Below are the code and all the weights of a small trained network. Each question names an input and a target symbol and asks about switching units off, where a switched-off unit gives its printed mean instead of its output.

import numpy as np


def w(rows, s, z=0):
    codes = np.array(rows[::2]) - 128.0
    scale = np.full(codes.shape[1], s)
    scale[-1] = z or s
    return codes * scale


def f(y):
    return np.maximum(y, 0)


def softmax(a):
    e = np.exp(a - a.max(-1, keepdims=True))
    return e / e.sum(-1, keepdims=True)


def log_softmax(a):
    a = a - a.max(-1, keepdims=True)
    return a - np.log(np.exp(a).sum(-1, keepdims=True))


def net(x, mask):
    ids = ['ΔΞΠΨΩαβγεζηλμτ'.index(c) for c in x.split()]
    T = len(ids)
    res = E[ids] + P[:T]
    u = 0
    for l in range(2):
        r = res
        for j in range(2):
            rows = slice(2 * j, 2 * j + 2)
            q, k, v = (r @ M[l][rows].T for M in (Q, K, V))
            z = softmax(np.where(np.tri(T) > 0, q @ k.T / 2**0.5, -1e9)) @ v
            o = O[l][rows]
            res = res + np.where(mask[u + j], z, o[:, -1]) @ o[:, :-1]
        u += 2
        y = f(res @ A[l][:, :-1].T + A[l][:, -1])
        res = res + np.where(mask[u : u + 4], y, B[l][:, -1]) @ B[l][:, :-1]
        u += 4
    return log_softmax(res[-1] @ U[:, :-1].T + U[:, -1])


Q, K, V, O, A, B = {}, {}, {}, {}, {}, {}
E = w([
[103,99,59],'Δ',
[163,183,110],'Ξ',
[138,213,53],'Π',
[95,210,99],'Ψ',
[131,174,86],'Ω',
[23,187,161],'α',
[149,72,109],'β',
[117,103,127],'γ',
[113,141,108],'ε',
[155,159,129],'ζ',
[67,108,119],'η',
[101,210,60],'λ',
[141,248,51],'μ',
[117,152,100],'τ',
],0.018)
P = w([
[100,119,1],'0',
[115,91,17],'1',
[134,84,69],'2',
[160,75,71],'3',
[178,135,143],'4',
[166,83,152],'5',
],0.0063)
Q[0] = w([
[81,145,179],'L0H1',
[46,229,63],'L0H1',
[255,127,56],'L0H2',
[133,107,47],'L0H2',
],0.0097)
K[0] = w([
[112,114,110],'L0H1',
[88,119,171],'L0H1',
[184,5,141],'L0H2',
[92,72,142],'L0H2',
],0.011)
V[0] = w([
[103,198,47],'L0H1',
[56,45,60],'L0H1',
[246,126,193],'L0H2',
[255,18,172],'L0H2',
],0.0055)
O[0] = w([
[191,86,133,255],'L0H1',
[237,142,248,192],'L0H1',
[160,113,1,42],'L0H2',
[101,75,91,62],'L0H2',
],0.0078,0.0052)
A[0] = w([
[193,102,182,53],'L0N1',
[123,253,171,92],'L0N2',
[81,118,92,4],'L0N3',
[98,12,178,211],'L0N4',
],0.007,0.0043)
B[0] = w([
[7,69,89,142],'L0N1',
[132,104,83,255],'L0N2',
[66,121,178,128],'L0N3',
[141,89,255,222],'L0N4',
],0.006,0.0042)
Q[1] = w([
[157,121,143],'L1H1',
[181,190,40],'L1H1',
[48,30,99],'L1H2',
[254,124,149],'L1H2',
],0.0083)
K[1] = w([
[100,105,133],'L1H1',
[170,118,236],'L1H1',
[147,176,121],'L1H2',
[40,2,164],'L1H2',
],0.0084)
V[1] = w([
[254,88,108],'L1H1',
[213,16,73],'L1H1',
[160,202,120],'L1H2',
[156,212,78],'L1H2',
],0.0081)
O[1] = w([
[113,37,117,252],'L1H1',
[192,74,116,131],'L1H1',
[85,254,33,143],'L1H2',
[92,205,89,104],'L1H2',
],0.0077,0.0029)
A[1] = w([
[69,173,163,2],'L1N1',
[4,140,229,192],'L1N2',
[228,112,254,217],'L1N3',
[172,237,37,199],'L1N4',
],0.0074,0.0036)
B[1] = w([
[92,186,2,145],'L1N1',
[161,237,137,170],'L1N2',
[111,78,179,247],'L1N3',
[154,66,85,254],'L1N4',
],0.0079,0.01)
U = w([
[91,90,149,193],'Δ',
[66,127,114,5],'Ξ',
[119,108,73,13],'Π',
[142,170,117,16],'Ψ',
[89,147,117,16],'Ω',
[96,214,173,232],'α',
[177,62,127,209],'β',
[29,96,146,30],'γ',
[90,148,148,100],'ε',
[129,131,137,25],'ζ',
[203,211,254,150],'η',
[160,149,111,253],'λ',
[160,135,73,11],'μ',
[63,112,106,73],'τ',
],0.0085,0.0043)

Each question gives the input, a string of symbols that net reads in full, and the target symbol t.
The units are the heads (2 rows each of Q, K, V and O) and the neurons (one row each of A and B). Each row of codes is followed by its name. A weight is (code - 128) times the scale printed after its matrix; where a second scale follows, it is the last column's (O, A, B and U).
mask holds one flag per unit, layer by layer, with each layer's heads first. A switched-off unit (its flag False) gives its mean, the last column of its rows in O or B, instead of its output. The means were averaged over made-up inputs and are rounded, as every weight is.
A unit's drop is (log p(t) with every unit on - log p(t) with that unit switched off) / (log p(t) with every unit on - log p(t) with every unit switched off).
The circuit of an input: a set's keep is (log p(t) with only the set's units on - log p(t) with every unit switched off) / (log p(t) with every unit on - log p(t) with every unit switched off). Starting from all 12 units, units are removed one at a time, each time the one whose removal leaves the highest keep (on an exact tie, the one counted first), for as long as the keep stays at least 0.8.
units of the circuit, in order: the units of the circuit, biggest drop first
k most important neurons: the k neurons with the biggest drops, biggest first
top k neurons in layer l: the k neurons of layer l with the biggest drops, biggest first
heads that matter: for each layer, one digit per head in row order, 1 if its drop is at least 0.15 and else 0, layers parted by /
drop when u is switched off: that unit's drop, to one decimal
input γ β β Π, target β: units of the circuit, in order	(L1H2, L1H1)
input λ μ β Ξ, target β: units of the circuit, in order	(L1H2, L1H1, L0N4)
input α Δ Π β μ, target β: 2 most important neurons	(L0N4, L0N2)
input γ β ε β Ω, target β: heads that matter	01 / 11
input β Π α Δ Π η, target η: 3 most important neurons	(L1N2, L0N4, L1N4)
input β β γ μ Π μ, target β: units of the circuit, in order	(L1H2, L1H1, L0H2)
input η μ τ γ, target η: 4 most important neurons	(L1N4, L0N4, L1N2, L0N2)
input μ η β τ ζ, target β: top 2 neurons in layer 1	(L1N2, L1N3)
input Δ η τ, target η: heads that matter	01 / 00
input Π Ψ Δ Δ β Π, target β: heads that matter	00 / 11
input Π Δ α μ β α, target α: heads that matter	00 / 01
input Ω η α, target α: top 2 neurons in layer 1	(L1N1, L1N2)
input Π η μ, target η: top neuron in layer 1	(L1N1)
input μ Ξ τ β η, target η: top neuron in layer 0	(L0N4)
input τ η γ, target η: drop when L0H2 is switched off	0.2
input Π μ μ, target μ: drop when L0H2 is switched off	0.0
input η τ τ, target η: drop when L0H2 is switched off	0.4
